Here is a tiny trained network, its code and every weight. The questions are about switching its units off for an input and a target symbol, where a switched-off unit gives its printed mean instead of its output.

import numpy as np


def w(rows, s, z=0):
    codes = np.array(rows[::2]) - 128.0
    scale = np.full(codes.shape[1], s)
    scale[-1] = z or s
    return codes * scale


def f(y):
    return y / 2 * (1 + np.tanh(0.7978845608 * (y + 0.044715 * y**3)))


def softmax(a):
    e = np.exp(a - a.max(-1, keepdims=True))
    return e / e.sum(-1, keepdims=True)


def log_softmax(a):
    a = a - a.max(-1, keepdims=True)
    return a - np.log(np.exp(a).sum(-1, keepdims=True))


def net(x, mask):
    ids = ['γδεζηθλμπστφω'.index(c) for c in x.split()]
    T = len(ids)
    res = E[ids] + P[:T]
    r = res
    for j in range(2):
        rows = slice(2 * j, 2 * j + 2)
        q, k, v = (r @ M[0][rows].T for M in (Q, K, V))
        z = softmax(np.where(np.tri(T) > 0, q @ k.T / 2**0.5, -1e9)) @ v
        o = O[0][rows]
        res = res + np.where(mask[j], z, o[:, -1]) @ o[:, :-1]
    y = f(res @ A[0][:, :-1].T + A[0][:, -1])
    res = res + np.where(mask[2:14], y, B[0][:, -1]) @ B[0][:, :-1]
    return log_softmax(res[-1] @ U[:, :-1].T + U[:, -1])


Q, K, V, O, A, B = {}, {}, {}, {}, {}, {}
E = w([
[44,139,84],'γ',
[90,72,124],'δ',
[131,79,94],'ε',
[59,65,75],'ζ',
[110,55,64],'η',
[162,78,68],'θ',
[151,133,62],'λ',
[82,83,77],'μ',
[101,220,86],'π',
[192,72,33],'σ',
[56,169,71],'τ',
[184,149,56],'φ',
[210,246,80],'ω',
],0.012)
P = w([
[7,140,165],'0',
[155,81,23],'1',
[159,150,21],'2',
[241,91,187],'3',
[108,148,29],'4',
[220,36,124],'5',
[102,154,22],'6',
[231,41,131],'7',
[49,129,34],'8',
[189,1,68],'9',
[83,219,68],'10',
[190,78,147],'11',
],0.0098)
Q[0] = w([
[55,167,15],'head 1',
[92,96,255],'head 1',
[55,122,158],'head 2',
[214,219,185],'head 2',
],0.0083)
K[0] = w([
[46,128,250],'head 1',
[192,91,122],'head 1',
[11,74,255],'head 2',
[237,198,99],'head 2',
],0.0086)
V[0] = w([
[125,46,143],'head 1',
[246,115,130],'head 1',
[122,141,86],'head 2',
[78,72,146],'head 2',
],0.014)
O[0] = w([
[250,185,134,85],'head 1',
[121,128,57,1],'head 1',
[91,140,152,192],'head 2',
[160,160,124,93],'head 2',
],0.016,0.01)
A[0] = w([
[171,157,150,166],'neuron 1',
[227,105,113,132],'neuron 2',
[72,68,175,151],'neuron 3',
[151,103,82,91],'neuron 4',
[159,112,81,140],'neuron 5',
[118,194,80,187],'neuron 6',
[61,82,99,138],'neuron 7',
[119,164,74,188],'neuron 8',
[156,167,168,252],'neuron 9',
[151,6,143,109],'neuron 10',
[101,199,126,203],'neuron 11',
[126,200,152,132],'neuron 12',
],0.012,0.0041)
B[0] = w([
[148,155,65,139],'neuron 1',
[107,123,134,137],'neuron 2',
[103,116,95,254],'neuron 3',
[155,168,140,130],'neuron 4',
[94,131,191,131],'neuron 5',
[64,33,35,132],'neuron 6',
[218,255,108,223],'neuron 7',
[170,23,93,133],'neuron 8',
[190,54,75,166],'neuron 9',
[93,168,151,184],'neuron 10',
[232,106,83,162],'neuron 11',
[200,44,216,151],'neuron 12',
],0.0061,0.012)
U = w([
[85,74,218,74],'γ',
[163,166,147,127],'δ',
[133,185,116,173],'ε',
[154,202,183,87],'ζ',
[129,107,120,88],'η',
[100,70,95,157],'θ',
[46,113,139,252],'λ',
[137,134,142,150],'μ',
[51,255,247,81],'π',
[98,72,79,111],'σ',
[46,62,205,93],'τ',
[108,165,88,141],'φ',
[77,205,60,116],'ω',
],0.0094,0.0036)

Each question gives the input, a string of symbols that net reads in full, and the target symbol t.
The units are the heads (2 rows each of Q, K, V and O) and the neurons (one row each of A and B). Each row of codes is followed by its name. A weight is (code - 128) times the scale printed after its matrix; where a second scale follows, it is the last column's (O, A, B and U).
mask holds one flag per unit, heads first, then neurons. A switched-off unit (its flag False) gives its mean, the last column of its rows in O or B, instead of its output. The means were averaged over made-up inputs and are rounded, as every weight is.
A unit's drop is (log p(t) with every unit on - log p(t) with that unit switched off) / (log p(t) with every unit on - log p(t) with every unit switched off).
The circuit of an input: a set's keep is (log p(t) with only the set's units on - log p(t) with every unit switched off) / (log p(t) with every unit on - log p(t) with every unit switched off). Starting from the 12 units with the biggest drops (on a tie, the unit counted first), units are removed one at a time, each time the one whose removal leaves the highest keep (on an exact tie, the one counted first), for as long as the keep stays at least 0.8.
circuit, biggest first: the units of the circuit, biggest drop first
top k neurons: the k neurons with the biggest drops, biggest first
drop when u is switched off: that unit's drop, to one decimal
input ω π ζ π π ω λ ω λ π φ, target ω: circuit, biggest first	(head 1; neuron 7)
input γ δ ω σ μ ω η γ ω, target γ: circuit, biggest first	(head 1; neuron 7; neuron 12)
input ζ γ γ, target δ: circuit, biggest first	(head 1; head 2; neuron 9)
input π θ σ, target π: circuit, biggest first	(head 1; neuron 7; neuron 10; neuron 9)
input ω ζ π, target ω: circuit, biggest first	(head 1; neuron 7)
input π π ε θ λ γ ω τ τ, target π: circuit, biggest first	(head 1; neuron 7)
input ω σ ζ, target ω: circuit, biggest first	(neuron 7; head 1)
input τ φ μ, target τ: circuit, biggest first	(head 1)
input ω δ φ π η ε η γ λ, target ω: top 3 neurons	(neuron 7; neuron 12; neuron 9)
input τ μ θ, target τ: circuit, biggest first	(head 1; neuron 7)
input π φ ζ δ π π λ π φ, target π: top 2 neurons	(neuron 7; neuron 9)
input π δ μ, target π: circuit, biggest first	(head 1; neuron 7; neuron 9)
input ω δ ω λ δ π γ, target ω: top 2 neurons	(neuron 7; neuron 12)
input π φ ω ω, target ω: circuit, biggest first	(head 1)
input ω λ π δ ω ω η, target ω: circuit, biggest first	(neuron 7; head 1)
input ω δ ε τ ω ε ε, target ω: circuit, biggest first	(head 1; neuron 7)
input τ π ω, target τ: circuit, biggest first	(head 1; head 2; neuron 7)
input π φ ω δ π τ δ, target π: circuit, biggest first	(head 1; neuron 7; neuron 9)
input τ π π π γ π λ λ μ, target π: drop when neuron 4 is switched off	0.0
input γ π π, target γ: drop when head 2 is switched off	0.1
input δ δ τ, target δ: drop when head 2 is switched off	0.1
input π ω π, target π: drop when head 2 is switched off	0.3
